Below are the code and all the weights of a small trained network. Each question names an input and a class and asks about switching units off, where a switched-off unit gives its printed mean instead of its output.

import numpy as np


def w(rows, s, z=0):
    codes = np.array(rows[::2]) - 128.0
    scale = np.full(codes.shape[1], s)
    scale[-1] = z or s
    return codes * scale


def f(y):
    return y / 2 * (1 + np.tanh(0.7978845608 * (y + 0.044715 * y**3)))


def log_softmax(a):
    a = a - a.max(-1, keepdims=True)
    return a - np.log(np.exp(a).sum(-1, keepdims=True))


def net(x, mask):
    res = np.array(x, float).reshape(1, 3) / 4 @ E
    y = f(res @ A[0][:, :-1].T + A[0][:, -1])
    res = res + np.where(mask, y, B[0][:, -1]) @ B[0][:, :-1]
    return log_softmax(res[-1] @ U[:, :-1].T + U[:, -1])


A, B = {}, {}
E = w([
[181,203,66,132,132,175,2,204],'x0',
[173,48,26,96,203,18,133,150],'x1',
[40,186,29,242,191,175,174,70],'x2',
],0.0048)
A[0] = w([
[153,85,39,111,154,41,142,141,57],'n0',
[93,149,54,186,147,151,175,119,70],'n1',
[171,88,215,58,102,95,84,158,136],'n2',
[146,100,54,116,142,57,132,131,221],'n3',
[150,160,86,118,132,163,28,149,244],'n4',
[161,87,26,108,147,32,139,118,81],'n5',
[119,157,180,138,107,172,128,123,18],'n6',
[108,82,180,126,134,97,229,95,52],'n7',
[93,146,62,185,144,151,163,116,68],'n8',
[112,179,212,145,90,213,133,111,55],'n9',
[185,88,224,56,93,80,99,173,142],'n10',
[92,89,180,122,131,102,212,93,254],'n11',
[175,98,192,73,109,98,100,161,54],'n12',
[72,154,28,198,144,162,180,117,190],'n13',
[177,170,62,123,146,174,1,160,39],'n14',
[111,82,189,126,141,98,241,92,51],'n15',
[92,147,58,182,150,157,168,114,52],'n16',
[100,185,244,156,87,223,130,107,147],'n17',
],0.0083,0.0034)
B[0] = w([
[101,97,140,74,143,144,62,168,186],'n0',
[111,149,129,105,134,140,88,77,166],'n1',
[117,141,126,153,147,185,121,60,235],'n2',
[143,73,152,155,152,216,148,165,209],'n3',
[127,117,140,249,85,198,179,164,214],'n4',
[109,85,149,87,150,176,71,180,199],'n5',
[105,125,122,79,138,103,79,140,130],'n6',
[89,166,115,133,70,104,76,158,175],'n7',
[114,148,135,105,127,130,93,79,160],'n8',
[110,93,127,69,151,133,68,167,174],'n9',
[119,139,131,161,152,204,121,51,255],'n10',
[149,129,132,253,92,209,175,173,226],'n11',
[101,157,122,104,133,131,82,75,187],'n12',
[142,124,145,174,143,217,138,60,216],'n13',
[71,174,118,154,49,108,69,169,189],'n14',
[87,173,111,150,68,110,61,169,182],'n15',
[106,153,123,95,128,126,78,76,161],'n16',
[136,45,142,122,175,212,109,187,217],'n17',
],0.024,0.0063)
U = w([
[124,154,131,128,154,144,118,14,112],'0',
[130,66,141,94,170,134,105,170,126],'1',
[107,178,115,159,37,116,123,153,96],'2',
[205,111,131,158,147,134,249,116,255],'3',
[129,140,119,102,127,85,131,113,101],'4',
[134,145,120,93,122,98,128,117,99],'5',
[128,138,123,107,128,88,122,120,104],'6',
[131,143,121,104,130,91,129,117,98],'7',
],0.013,0.0041)

Each question gives the input, the list of numbers given to net, and the class t.
The units are the neurons (one row each of A and B). Each row of codes is followed by its name. A weight is (code - 128) times the scale printed after its matrix; where a second scale follows, it is the last column's (A, B and U).
mask holds one flag per neuron, in row order. A switched-off neuron (its flag False) gives its mean, the last column of its row in B, instead of its output. The means were averaged over made-up inputs and are rounded, as every weight is.
A unit's drop is (log p(t) with every unit on - log p(t) with that unit switched off) / (log p(t) with every unit on - log p(t) with every unit switched off).
The circuit of an input: a set's keep is (log p(t) with only the set's units on - log p(t) with every unit switched off) / (log p(t) with every unit on - log p(t) with every unit switched off). Starting from the 12 units with the biggest drops (on a tie, the unit counted first), units are removed one at a time, each time the one whose removal leaves the highest keep (on an exact tie, the one counted first), for as long as the keep stays at least 0.8.
circuit, biggest first: the units of the circuit, biggest drop first
most important unit: the unit with the biggest drop
k most important neurons: the k neurons with the biggest drops, biggest first
drop when u is switched off: that unit's drop, to one decimal
input [7,-1,4], class 2: circuit, biggest first -> (n14)
input [7,-2,-8], class 0: 2 most important neurons -> (n10; n2)
input [-2,6,-6], class 0: 2 most important neurons -> (n10; n2)
input [6,7,-7], class 0: 3 most important neurons -> (n10; n2; n12)
input [6,2,-6], class 0: 3 most important neurons -> (n10; n2; n11)
input [7,7,-8], class 0: 3 most important neurons -> (n10; n2; n12)
input [0,-4,1], class 1: 2 most important neurons -> (n17; n9)
input [8,6,-1], class 2: 2 most important neurons -> (n14; n4)
input [4,-4,3], class 1: 3 most important neurons -> (n17; n11; n10)
input [0,-3,1], class 3: 2 most important neurons -> (n5; n0)
input [3,-1,2], class 3: 2 most important neurons -> (n15; n7)
input [-1,5,-6], class 0: 3 most important neurons -> (n10; n2; n17)
input [8,-1,-8], class 0: 4 most important neurons -> (n10; n2; n12; n11)
input [7,5,-8], class 0: circuit, biggest first -> (n10)
input [7,-8,3], class 1: 2 most important neurons -> (n17; n9)
input [7,5,0], class 2: 3 most important neurons -> (n14; n4; n17)
input [0,4,-1], class 1: drop when n4 is switched off -> 0.3
input [6,2,-1], class 2: drop when n14 is switched off -> 0.7
input [4,-8,6], class 1: drop when n17 is switched off -> 1.2
input [-7,-6,3], class 2: drop when n3 is switched off -> 0.2
input [-3,1,-3], class 3: most important unit -> n14
